Each row has a name. Each question is about the rows just above it.

lede: [ 91  86 130 135 118 124  91 169 163  89]
vaka: [115  98 114  74 110 153  87 141 102 153]
Tok: [ 96 125 168 117 133 159 166 142 140  78]
Fused: [ 89 135 174 141 134 179 123 128 128  81]
Muv: [165 135 143 100 116  90  97 112 132 175]
buvi: [ 94 127  90 116  75 127 100 172 115 108]
Kasa: [111 157 168  76  85 102 166 131 140  99]
Kasa in full:
[111 157 168  76  85 102 166 131 140  99]
lede in full:
[ 91  86 130 135 118 124  91 169 163  89]
Muv in full:
[165 135 143 100 116  90  97 112 132 175]
Which entry of vaka is missing from [102 114 141  98  87 153 153  74 110]?
[115]
Fused in full:
[ 89 135 174 141 134 179 123 128 128  81]

Kasa: [123 103 122 132 111 117 133 108 143 131 134 159 155]
suba: [134 138 111 133 150 106 132  97 111 129  93 133  90]
nok: [124 135 107 108 159 121 138 112 123 100 147 105 120]
Muv: [134 138 111 133 186 106 132  97 111  91  93 104  90]
lede: [134 138 111 133 186 106 132  97 111 129  76 104  90]
Muv without one entry, shuffled: [133 104 106  91 132  97  93 186 111 111 138 134]. Gone:
[90]
nok in full:
[124 135 107 108 159 121 138 112 123 100 147 105 120]
Shuffled Kasa with one entry gone: [133 117 159 108 132 143 122 111 103 134 155 131], missing
[123]
Which entry of nok is missing from [121 159 135 138 105 147 108 112 100 107 123 120]?
[124]
Kasa without one entry, shuffled: [159 108 103 134 117 131 111 143 123 133 132 155]. Gone:
[122]
Shuffled suba with one entry gone: [132 133 138 150 111  97 106 111 133  90  93 129], missing
[134]
Which entry of lede is missing from [104 111  76 132  90  97 129 133 138 111 134 106]?
[186]

Muv: [118 126 114 123 169]
Fused: [152  94 119 116 150]
vaka: [134 103 129 135 170]
Kasa: [118 126 114 113 169]
buvi: [118 126 114 151 175]
Which entry of Kasa is missing from [113 118 114 126]?
[169]
Kasa without one entry, shuffled: [126 113 169 118]. Gone:
[114]

Kasa: [166 119 113 125 103 181 150 116 180 163 119 149  75 150  86 122 174  85
 131 158 152 105 158 173  84 121  75 149 133 163  88  87 126 143  99 178
  80 156 143 112 172  86]
nok: [115 144 142 116 166 155 115 113 133 148 111 162 153  87 130 123 103  97
 103 155 167 152  84  92 160  93 151 152 177 138 175 173 159 101 153 159
 167  87 166  88 160 142]
Muv: [175 109 145  89 180 173 123 165 114 137 132 171 102 116 160 165 153 155
 143  92 122  97 117 126 104 168 153 150 166 156 120  92 123 124  96 127
 124 147 156 133  87 133]
Kasa without one entry, shuffled: [143 156  88 163 113 172 152 173 149 143 178  99 103 150  80  84 116  75
  87 149 121 166  75 105 174 126 119 131 163 150 133 112  86 181 119 158
  85  86 158 180 122]. Gone:
[125]
Muv in full:
[175 109 145  89 180 173 123 165 114 137 132 171 102 116 160 165 153 155
 143  92 122  97 117 126 104 168 153 150 166 156 120  92 123 124  96 127
 124 147 156 133  87 133]
nok in full:
[115 144 142 116 166 155 115 113 133 148 111 162 153  87 130 123 103  97
 103 155 167 152  84  92 160  93 151 152 177 138 175 173 159 101 153 159
 167  87 166  88 160 142]

vib: [121 138  94 104 123 141 135 152 101 100 154 144]
Zon: [109 138 125 110 122 128 145 117 116 129 174 132]
buvi: [147 100 152 144 149 146 112 154 135 104 108 134]
Fused: [148 120 127 144 126 110 132 107 146 168 119 120]
nok: [122 147 142 128  92 142 123  83 158 165 106 100]
Tok: [139 114 139 139 134 122 119 134 137 127 113 127]
vaka: [179 104  98 136 124 106 133 136 140 154 125 133]
suba: [126 146 116 111  93 151 126 110 137 137 124 116]
Muv: [142 127 117 138 128 118 133 118 135 156 121 125]
buvi without one entry, shuffled: [154 112 104 149 146 147 134 108 135 100 152]. Gone:
[144]
Shuffled buvi with one entry gone: [108 134 135 100 144 152 154 104 146 112 149], missing
[147]
vib in full:
[121 138  94 104 123 141 135 152 101 100 154 144]

